Below is a small trained network, with its code and all its weights. Each question gives an input and a class and asks what happens when units are switched off, that is, made to give their printed mean instead of their output.

import numpy as np


def w(rows, s, z=0):
    codes = np.array(rows[::2]) - 128.0
    scale = np.full(codes.shape[1], s)
    scale[-1] = z or s
    return codes * scale


def f(y):
    return y / 2 * (1 + np.tanh(0.7978845608 * (y + 0.044715 * y**3)))


def log_softmax(a):
    a = a - a.max(-1, keepdims=True)
    return a - np.log(np.exp(a).sum(-1, keepdims=True))


def net(x, mask):
    res = np.array(x, float).reshape(1, 5) / 4 @ E
    y = f(res @ A[0][:, :-1].T + A[0][:, -1])
    res = res + np.where(mask, y, B[0][:, -1]) @ B[0][:, :-1]
    return log_softmax(res[-1] @ U[:, :-1].T + U[:, -1])


A, B = {}, {}
E = w([
[59,25,109,185,9,170],'x0',
[57,106,115,39,121,107],'x1',
[168,88,66,55,150,180],'x2',
[112,121,254,126,164,177],'x3',
[71,221,117,157,148,187],'x4',
],0.0091)
A[0] = w([
[91,126,159,102,99,121,99],'n0',
[16,148,175,115,108,169,109],'n1',
[105,92,103,138,172,114,82],'n2',
[127,122,101,62,124,125,133],'n3',
[145,157,156,207,131,194,157],'n4',
[134,171,196,143,185,118,97],'n5',
[183,197,225,154,178,153,254],'n6',
[187,66,121,208,84,41,173],'n7',
[71,119,123,155,86,51,205],'n8',
[147,91,146,55,134,108,57],'n9',
[120,134,152,75,122,124,73],'n10',
[181,55,122,87,129,117,198],'n11',
[126,106,67,34,160,132,161],'n12',
[67,137,119,105,128,125,135],'n13',
[17,105,201,134,131,163,179],'n14',
[124,96,143,159,124,254,161],'n15',
[136,115,80,125,74,130,205],'n16',
[139,179,75,90,171,125,176],'n17',
[173,84,106,67,142,153,190],'n18',
[201,67,129,210,74,45,191],'n19',
[25,129,197,115,120,176,160],'n20',
[165,94,108,126,170,135,122],'n21',
],0.013,0.0042)
B[0] = w([
[143,111,84,121,125,150,149],'n0',
[183,109,90,200,139,171,203],'n1',
[120,137,109,112,111,124,128],'n2',
[123,137,123,72,129,87,168],'n3',
[98,145,189,76,100,143,199],'n4',
[97,97,208,134,108,151,191],'n5',
[101,126,253,84,152,144,246],'n6',
[153,48,162,199,164,103,224],'n7',
[179,83,128,194,165,166,208],'n8',
[87,137,112,127,105,77,163],'n9',
[126,128,114,122,113,106,140],'n10',
[92,144,135,139,105,85,199],'n11',
[130,142,134,37,159,70,208],'n12',
[157,103,111,113,149,122,158],'n13',
[159,198,97,174,128,215,223],'n14',
[75,177,230,103,118,145,197],'n15',
[126,115,161,103,153,102,191],'n16',
[179,87,127,87,166,155,195],'n17',
[89,111,151,96,125,86,191],'n18',
[134,26,182,175,162,100,232],'n19',
[158,143,118,172,86,220,212],'n20',
[126,104,130,117,142,125,153],'n21',
],0.019,0.013)
U = w([
[156,149,19,85,124,82,1],'0',
[195,91,70,254,114,117,75],'1',
[243,161,33,41,187,152,137],'2',
[127,103,153,118,157,96,210],'3',
[127,191,121,160,75,192,156],'4',
],0.0092,0.0034)

Each question gives the input, the list of numbers given to net, and the class t.
The units are the neurons (one row each of A and B). Each row of codes is followed by its name. A weight is (code - 128) times the scale printed after its matrix; where a second scale follows, it is the last column's (A, B and U).
mask holds one flag per neuron, in row order. A switched-off neuron (its flag False) gives its mean, the last column of its row in B, instead of its output. The means were averaged over made-up inputs and are rounded, as every weight is.
A unit's drop is (log p(t) with every unit on - log p(t) with that unit switched off) / (log p(t) with every unit on - log p(t) with every unit switched off).
The circuit of an input: a set's keep is (log p(t) with only the set's units on - log p(t) with every unit switched off) / (log p(t) with every unit on - log p(t) with every unit switched off). Starting from the 12 units with the biggest drops (on a tie, the unit counted first), units are removed one at a time, each time the one whose removal leaves the highest keep (on an exact tie, the one counted first), for as long as the keep stays at least 0.8.
units of the circuit, in order: the units of the circuit, biggest drop first
top k neurons: the k neurons with the biggest drops, biggest first
drop when u is switched off: that unit's drop, to one decimal
input [5,0,-6,4,0], class 1: units of the circuit, in order	[n1]
input [4,7,-7,5,5], class 4: top 2 neurons	[n14, n7]
input [0,-5,3,-3,8], class 4: top 4 neurons	[n19, n7, n12, n18]
input [-4,6,-2,8,-7], class 4: top 2 neurons	[n19, n14]
input [-7,-1,4,-4,8], class 2: top 2 neurons	[n17, n19]
input [-7,0,0,-6,7], class 2: top 2 neurons	[n17, n19]
input [7,-1,3,0,-1], class 1: top 3 neurons	[n6, n12, n4]
input [8,8,-5,7,-2], class 1: top 2 neurons	[n1, n8]
input [-1,-1,-3,-4,1], class 1: top 2 neurons	[n6, n12]
input [5,-5,7,-3,8], class 4: drop when n7 is switched off	0.4
input [-8,6,0,-8,2], class 2: drop when n4 is switched off	0.0
input [2,6,6,-4,-2], class 0: drop when n6 is switched off	0.1
